Below are the code and all the weights of a small trained network. Each question names an input and a target symbol and asks about switching units off, where a switched-off unit gives its printed mean instead of its output.

import numpy as np


def w(rows, s, z=0):
    codes = np.array(rows[::2]) - 128.0
    scale = np.full(codes.shape[1], s)
    scale[-1] = z or s
    return codes * scale


def f(y):
    return np.maximum(y, 0)


def softmax(a):
    e = np.exp(a - a.max(-1, keepdims=True))
    return e / e.sum(-1, keepdims=True)


def log_softmax(a):
    a = a - a.max(-1, keepdims=True)
    return a - np.log(np.exp(a).sum(-1, keepdims=True))


def net(x, mask):
    ids = ['αθλμξφ'.index(c) for c in x.split()]
    T = len(ids)
    res = E[ids] + P[:T]
    u = 0
    for l in range(2):
        q, k, v = (res @ M[l].T for M in (Q, K, V))
        z = softmax(np.where(np.tri(T) > 0, q @ k.T / 2**0.5, -1e9)) @ v
        res = res + np.where(mask[u], z, O[l][:, -1]) @ O[l][:, :-1]
        u += 1
        y = f(res @ A[l][:, :-1].T + A[l][:, -1])
        res = res + np.where(mask[u : u + 4], y, B[l][:, -1]) @ B[l][:, :-1]
        u += 4
    return log_softmax(res[-1] @ U[:, :-1].T + U[:, -1])


Q, K, V, O, A, B = {}, {}, {}, {}, {}, {}
E = w([
[89,63,99,168,200],'α',
[83,131,104,47,89],'θ',
[113,135,119,50,211],'λ',
[137,140,245,165,177],'μ',
[96,32,148,175,8],'ξ',
[196,93,149,157,155],'φ',
],0.016)
P = w([
[111,248,45,96,1],'0',
[126,127,186,154,141],'1',
[123,75,208,137,175],'2',
[189,95,184,117,119],'3',
[205,109,66,3,113],'4',
[186,56,109,106,138],'5',
[121,6,155,156,166],'6',
],0.0052)
Q[0] = w([
[44,158,108,194,147],'0.h1',
[188,255,24,224,130],'0.h1',
],0.012)
K[0] = w([
[84,206,70,135,111],'0.h1',
[7,251,207,180,134],'0.h1',
],0.013)
V[0] = w([
[117,210,129,59,240],'0.h1',
[250,145,127,159,101],'0.h1',
],0.013)
O[0] = w([
[97,56,157,95,149,1],'0.h1',
[249,110,127,121,129,102],'0.h1',
],0.013,0.0075)
A[0] = w([
[135,120,255,1,82,96],'0.n1',
[60,39,114,157,99,6],'0.n2',
[117,75,142,193,46,66],'0.n3',
[203,105,103,118,153,10],'0.n4',
],0.011,0.0021)
B[0] = w([
[127,1,161,242,83,227],'0.n1',
[179,207,97,53,108,254],'0.n2',
[141,147,56,53,202,206],'0.n3',
[98,72,55,166,86,202],'0.n4',
],0.0086,0.0065)
Q[1] = w([
[2,41,182,131,110],'1.h1',
[31,154,123,152,137],'1.h1',
],0.008)
K[1] = w([
[101,123,255,158,44],'1.h1',
[136,177,227,40,71],'1.h1',
],0.0079)
V[1] = w([
[94,108,14,109,222],'1.h1',
[127,138,136,204,254],'1.h1',
],0.0092)
O[1] = w([
[200,254,26,138,220,195],'1.h1',
[173,167,159,105,59,2],'1.h1',
],0.009,0.0044)
A[1] = w([
[164,41,174,132,96,58],'1.n1',
[144,155,90,131,19,134],'1.n2',
[43,188,116,103,91,1],'1.n3',
[140,171,254,167,195,91],'1.n4',
],0.0086,0.0043)
B[1] = w([
[162,233,190,143,171,254],'1.n1',
[99,115,86,60,254,231],'1.n2',
[239,106,135,117,44,175],'1.n3',
[116,111,141,16,80,163],'1.n4',
],0.0093,0.0069)
U = w([
[108,144,97,224,144,40],'α',
[119,98,63,152,37,252],'θ',
[89,79,114,149,214,94],'λ',
[174,119,141,54,141,127],'μ',
[150,208,91,121,117,163],'ξ',
[255,61,99,142,132,148],'φ',
],0.0063,0.0032)

Each question gives the input, a string of symbols that net reads in full, and the target symbol t.
The units are the heads (2 rows each of Q, K, V and O) and the neurons (one row each of A and B). Each row of codes is followed by its name. A weight is (code - 128) times the scale printed after its matrix; where a second scale follows, it is the last column's (O, A, B and U).
mask holds one flag per unit, layer by layer, with each layer's heads first. A switched-off unit (its flag False) gives its mean, the last column of its rows in O or B, instead of its output. The means were averaged over made-up inputs and are rounded, as every weight is.
A unit's drop is (log p(t) with every unit on - log p(t) with that unit switched off) / (log p(t) with every unit on - log p(t) with every unit switched off).
The circuit of an input: a set's keep is (log p(t) with only the set's units on - log p(t) with every unit switched off) / (log p(t) with every unit on - log p(t) with every unit switched off). Starting from all 10 units, units are removed one at a time, each time the one whose removal leaves the highest keep (on an exact tie, the one counted first), for as long as the keep stays at least 0.8.
circuit, biggest first: the units of the circuit, biggest drop first
unit that matters most: the unit with the biggest drop
top k neurons: the k neurons with the biggest drops, biggest first
k most important neurons of layer l: the k neurons of layer l with the biggest drops, biggest first
drop of u: that unit's drop, to one decimal
input α φ λ λ α θ α, target ξ: unit that matters most	0.n2
input ξ θ α α α θ, target θ: circuit, biggest first	(0.h1, 1.n2, 1.n1, 1.h1)
input μ μ θ α, target θ: circuit, biggest first	(1.h1, 1.n2, 0.h1)
input θ θ λ μ λ μ θ, target μ: top 3 neurons	(1.n1, 0.n2, 0.n4)
input λ θ λ μ λ μ α, target μ: 2 most important neurons of layer 0	(0.n2, 0.n1)
input φ ξ α, target φ: top 2 neurons	(1.n1, 1.n2)
input α α μ, target μ: top 3 neurons	(1.n4, 1.n1, 0.n4)
input ξ θ θ α θ μ, target μ: top 2 neurons	(1.n4, 0.n4)
input ξ λ φ μ, target φ: 2 most important neurons of layer 0	(0.n1, 0.n4)
input μ ξ μ, target ξ: top 2 neurons	(0.n3, 0.n1)
input α α λ α, target ξ: top 3 neurons	(0.n2, 0.n1, 1.n2)
input α ξ ξ λ ξ θ μ, target ξ: top 2 neurons	(0.n1, 1.n4)
input θ θ α μ λ θ, target μ: 2 most important neurons of layer 1	(1.n1, 1.n2)
input μ φ ξ, target φ: 2 most important neurons of layer 0	(0.n3, 0.n2)
input α λ θ, target λ: circuit, biggest first	(0.h1)
input α λ α μ θ θ ξ, target ξ: drop of 0.n1	0.1
input θ α θ, target θ: drop of 1.n1	0.2
input ξ α α α λ ξ, target ξ: drop of 0.h1	-0.1
